Each row of numbers belongs to one of the nodes below and depends on some of the facts about them. Some rows are named. Which node is each other row?

How the nodes are related:
AC	Ψ	548; AD	Ψ	532; AE	Ψ	368; AF	Ψ	368; AG	Ψ	368; AH	Ψ	548
AI	Ψ	181; AK	Ψ	181; AL	Ψ	368; AM	Ψ	181; AN	Ψ	548; AO	Ψ	181
AP	Ψ	548; AR	Ψ	532; AT	Ψ	548; AU	Ψ	548; AV	Ψ	181; AW	Ψ	368
AZ	Ψ	548; B	Ψ	548; BA	Ψ	172; BD	Ψ	172; BF	Ψ	181; BH	Ψ	532
BI	Ψ	368; BL	Ψ	368; BM	Ψ	172; BN	Ψ	172; BO	Ψ	181; BP	Ψ	368
BR	Ψ	181; BS	Ψ	181; BT	Ψ	172; BU	Ψ	181; BV	Ψ	368; C	Ψ	548
E	Ψ	548; F	Ψ	181; G	Ψ	548; K	Ψ	548; L	Ψ	548; M	Ψ	548
N	Ψ	548; O	Ψ	368; Q	Ψ	181; R	Ψ	368; T	Ψ	548; U	Ψ	181
V	Ψ	548; W	Ψ	368; Z	Ψ	548; AC	Ω	AS; AD	Ω	BE; AE	Ω	A
AF	Ω	AS; AG	Ω	BE; AH	Ω	AA; AI	Ω	AQ; AK	Ω	X; AL	Ω	I
AM	Ω	AY; AN	Ω	AS; AO	Ω	A; AP	Ω	BB; AR	Ω	P; AT	Ω	S
AU	Ω	AA; AV	Ω	AJ; AW	Ω	P; AZ	Ω	I; B	Ω	AX; BA	Ω	BC
BD	Ω	A; BF	Ω	AB; BH	Ω	Y; BI	Ω	AJ; BL	Ω	BG; BM	Ω	J
BN	Ω	BQ; BO	Ω	AA; BP	Ω	X; BR	Ω	I; BS	Ω	BB; BT	Ω	Y
BU	Ω	D; BV	Ω	AQ; C	Ω	Y; E	Ω	S; F	Ω	BB; G	Ω	H
K	Ω	S; L	Ω	D; M	Ω	BG; N	Ω	AB; O	Ω	AA; Q	Ω	S
R	Ω	AX; T	Ω	P; U	Ω	BG; V	Ω	D; W	Ω	AY; Z	Ω	X
AH	τ	BS; AI	τ	BK; AL	τ	AY; AN	τ	A; AP	τ	Y; AR	τ	AX
AT	τ	D; AV	τ	BK; BN	τ	I; BS	τ	I; BT	τ	H; BV	τ	W
C	τ	AJ; E	τ	BS; O	τ	H; V	τ	AX

Known rows:
M: 1,7,24,13,7,4,-13,7,-39,-11,-9,-4,-15,-15,-14,11,-24,17,-2,2,22,0,12,8,-18,-22,14,-18
BQ: -4,17,-2,13,-12,9,-2,-14,-16,-6,-10,9,-7,7,-9,15,-27,0,-20,-6,-6,12,-3,-7,1,-11,-1,15
BA: 12,13,-15,1,8,7,-9,4,-9,-10,-8,3,11,-29,-6,11,-9,17,-18,7,20,-6,-6,-5,-11,-3,8,5
Z: -8,2,23,19,9,3,-6,12,-20,-6,-19,7,-16,-24,-7,4,-17,12,-8,7,29,4,-2,16,-8,-26,20,-15
BL: 12,15,-3,16,14,-13,-20,2,-26,-2,0,0,-5,-16,-11,17,-33,22,-19,5,26,-9,-5,-9,7,-13,-13,-13
D: -12,0,-34,31,10,9,-7,21,-1,-7,-53,-14,21,-4,-3,34,-54,10,-32,-16,-46,10,53,-11,-18,-51,10,-10
G: -10,0,24,10,0,1,-8,10,-23,-9,-11,1,-19,-22,-9,7,-20,9,-2,2,23,3,5,1,-20,-16,15,-17
E: 13,8,50,13,-10,17,-5,-6,-24,-34,-14,-7,-7,6,-18,22,1,32,22,36,-2,7,-2,-34,3,-1,24,-6
O: -11,-14,-32,32,-6,-28,-44,-9,-24,2,-15,-21,-24,2,1,45,8,-7,-14,4,37,-12,-25,-7,29,18,-17,6
W: 39,-2,21,19,-18,-7,-4,29,-35,-15,9,31,-11,-51,14,-30,-29,-15,-15,-22,59,-24,3,4,-5,-46,-58,-81
BU: 0,10,23,11,10,5,-16,0,6,-5,8,-7,-11,-27,10,31,-24,0,-30,17,16,-8,-11,4,-19,4,1,7
BE: -2,16,-1,14,-11,10,-5,-14,-17,-2,-9,8,-11,5,-10,17,-25,0,-19,-6,-5,13,-4,-8,2,-10,1,18
AG: 3,9,-4,18,10,-17,-13,8,-11,2,0,2,-8,-19,-4,11,-28,15,-22,7,28,-9,-11,-18,4,-10,-8,-11
BD: 11,11,-16,2,-3,7,-5,8,-12,-12,-5,4,12,-24,-12,9,-13,19,-19,9,32,-6,-9,-6,-15,-1,9,6
V: -15,9,23,-16,-4,-3,2,-15,3,-22,-2,-3,-45,-14,-43,17,3,34,-4,22,0,2,-11,1,-5,-15,8,-11
AA: 7,1,-8,2,-11,12,6,-13,-13,0,-16,5,-17,7,-6,13,-31,1,-15,0,-7,26,-7,-3,6,1,-1,23
BC: -3,15,-2,15,-15,8,-4,-16,-17,-6,-10,7,-9,7,-9,16,-27,-1,-19,-8,-7,13,-5,-8,-1,-11,3,18
S: 6,18,10,15,-16,10,-9,-15,-19,2,-27,7,-1,-6,-12,13,-22,-1,-1,3,-15,13,-7,-14,-1,-16,-7,32
AQ: -4,15,-3,13,-10,11,-3,-16,-17,-2,-10,8,-9,5,-9,15,-26,-1,-21,-8,-3,14,-6,-8,0,-13,2,17
BS: 12,17,40,17,5,19,-3,-4,9,-31,14,-3,-1,-7,5,37,-17,15,-29,31,3,-3,-8,-22,-10,25,17,-3
AP: -23,12,21,-25,-1,-11,7,-20,26,-22,-7,-3,-48,-21,-45,13,5,37,-12,24,-8,4,-10,5,-5,-11,8,-18

Rows to name:
-12,-1,36,32,-4,22,-18,8,-31,-38,-8,-13,-5,5,-3,11,-17,-1,16,11,23,-2,4,-25,2,-1,27,-16  C
15,13,9,20,-15,18,11,-7,-25,-11,1,29,0,25,1,27,-23,19,-25,4,-7,15,-4,-38,-17,-8,13,7  I
-25,16,-4,0,-5,26,-5,5,-6,21,-5,-5,5,-29,-10,-13,-62,-31,19,-14,-25,15,-19,5,12,-45,-8,39  BK
-2,4,18,12,7,8,-7,4,6,-2,11,0,-10,-30,13,40,-21,2,-26,20,13,-8,-19,-7,-28,2,-1,7  BR
-14,0,-30,41,-19,-11,-38,-13,-41,8,-29,4,-13,9,5,34,-5,-27,-37,-29,22,0,-3,16,-9,-2,-7,18  H
11,24,-3,13,-4,12,-13,-18,-34,-7,-6,1,-8,12,-17,24,-32,7,-21,-12,-7,12,5,1,4,-18,-3,16  BG
13,-6,38,4,-1,20,4,-6,-25,-35,-10,-7,-23,16,-15,26,-8,28,13,33,5,16,-1,-24,8,11,28,-11  AH
0,3,33,12,-2,0,-8,11,-24,-6,-24,-2,-11,-29,-12,4,-15,5,12,13,18,2,6,-3,-24,-19,8,-7  K
4,13,31,15,-1,2,-14,1,10,-2,-6,-6,-1,-40,7,28,-19,-1,-15,23,7,-8,-14,2,-22,5,-5,19  Q
12,9,3,38,-8,23,-10,0,-40,-11,-11,14,8,16,11,13,-39,-10,-15,-15,9,13,8,-24,-7,-10,10,9  AJ
-17,-10,10,25,16,10,-15,27,0,-20,-64,-37,11,-27,-14,38,-20,19,22,20,-42,0,45,-15,-8,-49,20,-24  AT
0,5,-3,21,4,-15,-15,11,-13,-4,2,1,-5,-13,-10,8,-31,17,-22,11,34,-10,-15,-14,-1,-15,-11,-14  AE
0,12,-48,48,29,16,-21,-25,-24,8,-7,31,-56,-4,-6,-33,-54,19,-34,-7,61,21,-11,-47,-60,-4,21,52  A
-15,25,0,-18,-14,-16,14,-24,31,-13,-13,16,-35,-10,-37,-3,-27,25,-54,-3,-6,16,-1,11,-12,-5,-6,3  Y
-22,25,0,8,-7,-8,7,-28,14,-28,16,-14,-38,-37,-43,37,7,33,-16,19,-10,12,-17,-8,8,19,-4,0  AR
-14,2,25,11,8,2,-10,8,-25,-5,-11,5,-18,-24,-2,15,-15,5,-4,-3,15,0,-3,-6,-25,-19,19,-18  AC

